In the rows, zero is written as 128.
Each row of numbers belongs to one of the nodes below and depends on some of the facts about them. Some rows are named. Which node is each other row?

How the nodes are related:
β trogu <- korul bipler skilenuk bresaves skidafim
β drokil <- zistodul tridronu vestene stiki noflam trime
β fenan <- dagron nagrem troplu budrun
β skoflugo <- gokli nurin dragom vatorur kires drifas seklan
β braser <- vuskes baflo kedrik grebrogek brebudri ruvor
β drilor <- fenel skadro flige
β fliguk <- kamom plufol travun rola drupur latok
β skamizis <- ruple buros lubul stagis
β tiskon <- mepapem dadren dimi skesir dopla lefesek
β vufen <- bapo nozem tetukli
β zaples <- bifik skona verak
β nozis <- briklal brobisti larobo
β kleske <- keso skotes stepo tudris bruklo
β bralel <- zudre midar pidrum
β trirul <- zaflol batruzus plutel dimir pliklige zokel
β kledram <- voflok ratrus
β brubrom <- tatrel bufli grufim trodren
β tesken <- pibos gravis baplar lipogra
β gozuk <- ploplel
β bruvis <- fiza stigrun
Ψ d <- korul tiskon vestene baflo bifik bipler travun skotes noflam buros voflok rola pidrum lubul dimir budrun zokel gravis baplar tetukli seklan trodren ruvor drilor lefesek
Ψ c <- trirul zistodul vuskes tridronu mepapem nagrem dadren briklal bralel nurin skadro plutel pibos latok tudris fliguk skidafim grufim drifas stagis verak
Ψ b <- dagron skamizis fenel kamom trogu ruple plufol keso brubrom zudre troplu dimi brobisti tatrel ratrus skilenuk bruvis vufen dragom ploplel bruklo pliklige vatorur tesken braser stigrun skona brebudri
Ψ a <- gokli bapo nozem drokil zaflol stiki midar stepo fenan batruzus kleske drupur kedrik nozis skesir larobo grebrogek zaples kledram dopla kires bresaves flige bufli fiza trime skoflugo lipogra gozuk
Σ f <- korul vuskes tridronu kamom baflo mepapem bifik nozem briklal travun keso skotes zudre troplu noflam buros voflok midar nurin batruzus drupur plutel pibos dragom ploplel grebrogek dimir pliklige dopla kires skidafim bufli trime gravis seklan brebudri stagis lefesek
Σ e <- zistodul dagron gokli fenel vestene ruple bapo nagrem plufol dadren bipler zaflol stiki dimi brobisti rola tatrel ratrus skadro stepo pidrum skilenuk kedrik lubul skesir latok tudris larobo bruklo budrun vatorur zokel bresaves flige fiza baplar tetukli grufim stigrun drifas skona trodren ruvor lipogra verak

Named rows:
budrun: [145 102 150 108 136 147  81 139 130 130 159 115 155 138 166 121 104 130
 112 115  70 135 129 148 118 151 157 154 117 163 151 120  80 143 128 148
  76 119 129 117 168 127 140 127 122 113  93 126  87 118 132 107 139]
briklal: [134 108 124 166 129 146 177 103 125 115 128 146 100 126 111 130 181 152
 127  96 132 109 146 129 131 127 100 106 147  77 102 140 176 137 128 123
 190 124 136 145  89 100 145 109 127 156 155  85 148 137 135 156 133]
ploplel: [114 129 103 165  93 145 172 113 119 122 122 168  96 101 132 135 172 152
 132  88 165 109 158 114 128 119  95  82 161 125 119 147 182 111 134 131
 165 135 121 118 113 124 124  87 146 154 156 103 156 135 126 176 134]
trirul: [106 206 158 145 162  81 162 103 232 137  98  47 141 170  80 109  84 101
 160 218 158 119 107 112 129 115 147  92 141  62 121 106 101 139 124 109
 149 130 157 140  89 100 117 170 109  95 185 205 183 124 159  96 104]
baplar: [145 102 149 110 136 146  83 139 129 130 159 116 154 137 167 121 105 131
 111 114  71 135 129 146 117 152 159 154 117 161 152 122  81 142 129 148
  74 120 128 115 170 127 141 128 122 113  92 127  89 118 132 107 140]
nurin: [138 113 114 163 131 136 185  97 103 120 137 149 111 126 139 137 169 156
 149 102 137 106 138 127 126 141 112 118 147  66 108 151 177 121 140 132
 190 127 124 145  73 100 142  98 134 157 129  80 137 139 141 158 120]
batruzus: [108 102 107 182 116 147 181  99 112  97 129 189  77 135 110  96 173 151
 129  95 156 133 155 119 134 144 102  89 130 104 138 140 181 141 123 123
 146 136 141 142  81 130 120 114 119 163 153 116 166 150 127 139  99]
zudre: [114 129 100 164  93 146 172 113 119 124 124 168  96 102 131 137 173 152
 132  87 165 111 158 114 129 119  95  83 159 126 119 147 182 112 135 133
 163 134 121 116 113 124 125  85 146 154 156 103 157 135 126 175 133]
bresaves: [140  98 132  93 136 133  86 137  98 114 147 141 145 146 106 116  99 119
 104 137 103 153 103 149 128 142 146 157  89 164 123 134  87 141 119 136
  85 126 124 124 150 159 114 137 121 128  91 119  97 137 107  95 114]
voflok: [120 101 117 184 115 154 165 118 119 123 133 163  87 110 179 119 189 156
 139  70 124 117 178 117 128 140 103 111 155 103 162 122 184 130 133 127
 147 127 139 143 107  97 154 114 124 145 147 114 144 126 146 158 140]
dopla: [113  97 109 167 112 143 165 114  84 110 113 189  76  96 100 113 166 147
 136  91 148 148 163 126 141 109  97 129 123 115 131 131 192 112 131 102
 161 128 123 143  73 133 136 130 131 161 165 104 154 155 118 141 117]
kires: [119 103  91 165 117 129 180 111  66 113 127 194  92 117 142 124 171 150
 151 100 162 132 143 116 132 146 104 128 128  99 137 144 193 113 137 124
 157 137 122 151  71 131 124 115 130 163 117 100 142 147 126 151 101]
plutel: [127 112 130 178 130 152 188  86 148 104 138 146  97 142 104 111 172 159
 129  99 128 109 151 130 128 138 111  81 150  72 108 146 165 148 128 133
 179 127 142 135  83  98 139 102 123 157 164  95 160 142 140 146 116]
ruvor: [152 118 147 101 143 155  80 151 126 123 165 119 138 134 187 112 107 125
 108 126  74 131 131 139 109 153 167 158 129 160 147 114  82 149 128 149
  88 109 130 130 186 138 138 128 106 109  87 120  96 119 119 105 150]
seklan: [123 106 108 180 116 143 174 113  96 128 139 166 100 109 204 128 177 160
 159  77 128 113 169 115 123 157 116 124 156  94 167 131 186 115 147 136
 149 131 127 144  92  99 151 107 130 149 121 111 133 128 152 160 125]
fliguk: [135 182 123 101 138  45 145 142 186 172  57  39 150 137  63 169 154  89
 153 207 125 115  80 105 149  88 124 107 115  66 147  93 118 138 109  85
 174 145 149 165 114  97 140 166 134 100 155 177 143  99 144 120 142]
dagron: [140 130 135  91 113 140  88 135 128 129 148 120 163 131 119 137  90 127
 108 134 110 128 109 148 119 131 151 127 123 185 111 148  77 124 129 154
  91 127 109  89 174 153 110 101 144 120 104 118 101 128 113 124 135]

Name these rows:
No name comes twice in this set of rows, the named rows included.
[118 135  93 162  92 135 180 108  96 127 128 172 109 102 156 145 162 158
 154  94 169 107 149 113 124 134 107  95 162 116 125 157 183  97 149 140
 163 139 109 116  98 126 120  79 154 156 132 100 147 137 132 179 121] -> dragom
[144 124 120 155 136 152 174 115 125 108 136 151  83 120 132 119 184 147
 124 105 136 103 147 118 123 128 110 107 158  71  99 133 177 143 125 125
 203 114 139 158 103 111 142 108 112 152 150  80 153 138 122 156 142] -> vuskes
[138 127 144  92 108 143  84 132 123 132 141 121 158 110 104 135  69 129
 116 131  99 141 121 154 119 106 154 144 121 195 108 145  78 107 136 141
  93 121  98  79 159 153 119 110 153 119 125 117 101 137 110 119 141] -> dimi
[129 117 116 175 122 163 163 132 116 116 139 166  71 105 200 111 192 150
 132  80 128 113 179 108 120 141 113 111 166  99 156 115 186 137 133 129
 160 116 140 157 125 111 152 113 107 143 143 108 150 127 135 157 147] -> baflo
[150 116 130  85 144 141  85 150  97 108 152 145 131 141 127 107 100 113
  99 149 105 148 104 140 118 144 156 161 101 163 118 127  88 146 119 138
  97 116 124 136 165 171 110 136 106 125  84 113 105 139  93  96 124] -> kedrik
[147  96 160  93 162 141  85 128 136 123 159  93 173 160 112 141  95 120
  92 119 101 122  97 161 128 141 135 160 106 134  73 145  87 153 120 149
 114 120 127 112 155 121 133 134 126 121  92 101  86 119 124 109 131] -> zistodul
[116  99 125 185 110 157 159 116 116 126 125 162  85  90 164 118 169 157
 145  68 113 130 189 125 129 119 107 126 152 112 160 120 185 114 141 114
 152 123 128 135  93  99 163 124 131 146 169 114 145 135 145 152 145] -> lefesek
[158 106 164  92 145 141  90 122 134 124 147  98 165 133  85 129  79 128
 114 138  67 139 109 168 121 114 158 166 106 144  93 137  72 132 130 130
 122 112 115 108 135 128 140 132 134 121 122  98  92 140 120  97 138] -> dadren
[122  94 130 166 141 150 170 107 126 116 131 142 109 132 123 139 181 145
 115  73 157 103 146 127 139 132  80 115 143  74  82 146 190 140 124 129
 186 128 138 140  94  94 148 119 127 153 146  86 140 126 139 159 131] -> tridronu
[125 115  95 156 122 148 168 129  86 101 125 192  64 113 137 105 184 139
 124 102 159 131 151 109 131 133 103 116 139 104 128 128 193 137 122 116
 170 124 135 164 104 144 124 122 106 157 140  98 159 146 109 147 122] -> grebrogek
[119 201 148 120 162  67 142 134 193 155  83  46 145 140  95 142 102  90
 160 211 160 118 100 108 137  92 129 131 135  67 111  94 119 119 126  92
 170 126 145 155  99 101 130 181 117  93 167 186 157 112 149 113 130] -> bralel
[115 250 119 102 136  84 133 169 181 154  87  76 110 108 147 133  98  81
 153 222 197 114 112  78 119  86 143 115 172 112 121  90 128 107 130 105
 164 117 133 151 154 148 105 159 108  84 165 195 179 113 120 130 150] -> braser
[138 105 156 123 136 155  93 121 152 119 168 115 153 156 161 102  95 136
 113 119  67 135 134 150 114 163 166 132 120 160 157 127  70 153 129 157
  63 122 134 106 162 126 133 121 118 115 102 137 102 124 137  99 125] -> zokel
[112 106 124 196 116 161 176 101 140 113 142 163  86 127 171  99 180 163
 139  74 123 117 182 119 125 153 112  86 157 100 167 128 172 141 134 136
 136 131 146 134 102  99 147 108 120 147 158 124 158 132 152 150 124] -> dimir
[129  88 138  94 149 137  81 143  98 115 149 138 156 153 115 127  98 112
  92 118 127 147 102 150 136 147 126 169  87 166 103 138 101 144 116 141
  82 131 127 119 156 154 114 150 121 126  82 120  92 127 110 100 114] -> stiki

The same nodes again, as new rows of numbers:
Some rows with their names:
rola: [112 121  95 107  57 149 115 136 128  91 141  98 115  97 132  67  76 144
 138 102 149 103 166 108 142 131  97 127 135 127 129 149 121  85 151 107
 183 136]
vestene: [137 142  89 118  98 121 118 127 118  40 141 105 143 154 121 109  94 141
 157 113 150 121 159 138 130  80 111 137 157 133 138 131 100  87 173 107
 219 115]
bruklo: [144 129 164 117 107 144 121 139 130 111 162 122 128 138 135  94 123 146
 125 145 131 147 181 113 172 123 112 131 152 131 131 134 129 114 153 116
 195 111]
lubul: [139 133  88 115  70 131 115 133 125  79 132 100 137 125 124  92 115 142
 147 127 154 120 196 110 132 111 114 130 148 132 134 141 120 102 168 111
 185 123]
drifas: [147 111 117 109  73 165 120 139 136 176 122 124 129 136 135  85 128 132
 149 150 144 120 118 164 137 136  98 122 143 122 127 139 120 133 250 125
 173 119]
kedrik: [129 115 130 109 129 110 106 130 136  90 120 138 130 189 103 110  88 147
 128 188 154 125 194 117 141 118  95 133 146 123 146 151 110 135 117 133
 146 122]
skidafim: [117 123 145 143 184 137 128 123 129 163  99 145 120 123 144 139 165 108
 134 114 119 115  86 173 110 127 154 124  87 137 114 138 136 122  93 152
 107 132]
trime: [ 94 138 134 140 219  91 141 116 117  65 107 142 110 175 126 167 107 114
 136 110 119 138  64 193 101  71 110 117 113 139 133 126 125 136  42 136
 106 123]
zokel: [155 118  71 116  76 133 116 135 129  80 148  91 148 133 129  76 140 146
 158 125 146 131 201 110 120  96 133 120 158 130 113 139 121  84 140 116
 157 117]
trirul: [162  98 107 136 128 138 134 117 140 233 155 141 175 117 123 145 140 120
 120 133  95 100  68  90 103 175 197 151 134 102 100  94 100 130 181 144
  36 144]
travun: [ 87 134 107 134 124 135 131 127 124 114  99 114  94  66 141 130 133 115
 129  58 130 114  84 143 107 136 133 113  85 134 121 139 148  96  45 126
 129 152]
brebudri: [124 138 190 142 180 127 121 129 134 145 104 153 110 116 128 183 197 119
 110 125 127 155 111 140 140 151 163 124  94 131 131 127 149 122  25 146
 160 131]
budrun: [140 134  87 115  72 133 115 133 125  79 131 100 137 124 124  91 115 142
 147 127 154 120 195 110 133 111 114 130 148 132 134 140 120 101 169 112
 185 122]
bapo: [123 117 117 110 119 116 122 132 127  79 138 122 125 177 120  87  73 145
 135 166 140 127 183 127 137  98  80 124 154 130 138 146 117 139 141 120
 126 117]
kires: [ 98 130 115 131 141 116 145 129 126 138  81 135  91 128 128 160 149 111
 132 120 132 151  49 191  93 117  92  94 110 129 134 128 155 169  86 133
  87 132]
ploplel: [117 141 176 143 173 131 138 130 125 135 120 137 106 106 145 159 183 117
 116 101 112 157  98 149 137 132 145 116 104 138 123 121 157 125  51 134
 142 126]
keso: [117 141 177 144 172 130 137 131 126 134 121 138 106 106 144 159 181 117
 116 103 113 158  97 150 137 129 148 116 103 138 123 124 156 123  49 135
 142 126]

Rows to name:
No name comes twice in this set of rows, the named rows included.
[126 125 108 131 151  93 145 110 125 139 149 147 154 159 100 184  63 123
 112 133 105 114  47 106 106 136 137 151 150 105 136  86  91 160 155 126
  54 141] -> drokil
[104 157 132 151 186  96 142 125 117  99  90 137 109 130 135 145 136 112
 122 138 130 137 157 150 110  92 107 114 101 155 138 151 165 183  76 138
  47 122] -> dopla
[145 130  99 115  79 129 100 132 133  89 115 115 141 135 107 116 131 145
 141 150 168 118 206 100 134 130 131 137 139 125 142 145 111  98 143 123
 203 127] -> ruvor
[109 154 102 146 168 107 134 117 114  64  99 121 121 124 129 173 150 111
 148  69 132 132  77 176  96  84 146 122 107 140 129 121 126  99  69 125
 165 129] -> noflam
[126 118 101 103  77 130 129 138 131 114 121 118 112 161 120  95  93 140
 141 161 150 141 131 155 129 112  56 108 160 122 143 138 128 158 194 113
 140 118] -> gokli
[132 127 161 145 175 131 138 131 129 136 137 128 118 116 151 143 206 120
 127 101 105 169 105 148 125 115 167 107 114 136 103 122 158 109  19 139
 114 120] -> pliklige
[ 91 131 184 134 158 146 137 133 129 147 130 135  85  79 152 134 143 118
 107  79 108 141  71 147 147 148 130 113  90 133 119 131 159 110  31 130
 139 140] -> kamom
[ 69 119 138 129 174 118 138 126 127 115 106 137  82 119 137 126  90 118
 117  99 117 121  71 160 112 121  96 107  92 133 124 145 147 134  19 136
  70 146] -> drupur
[119 119 171 107  94 161 122 143 134 123 171 119 106 111 144  70  85 148
 116 120 125 130 152 111 182 143  95 128 140 126 127 140 131  99 138 112
 193 125] -> plufol
[147 129 148 109  60 158 129 145 132 146 144 117 114 121 135 104 144 141
 132 140 141 161 132 141 163 137  90 114 157 122 137 124 140 135 206 107
 209 112] -> vatorur
[130 117  93 123  87 116 147 120 134 202 126 141 139 118 103 178  98 121
 108 140 116 125  34 107  99 175 121 131 146  97 137  88 116 187 190 123
  36 148] -> skoflugo
[138 104 101 112 123 115 123 134 132  80 154 113 137 186 126  71  99 148
 146 165 132 138 188 125 127  82  98 115 164 128 117 146 120 121 113 125
  98 111] -> zaflol
[132 109 130 145 189 137 129 124 132 165 114 134 131 131 150 125 190 111
 143 112 109 127  93 171  97 113 173 114  97 135  95 135 138 107  66 155
  80 128] -> plutel

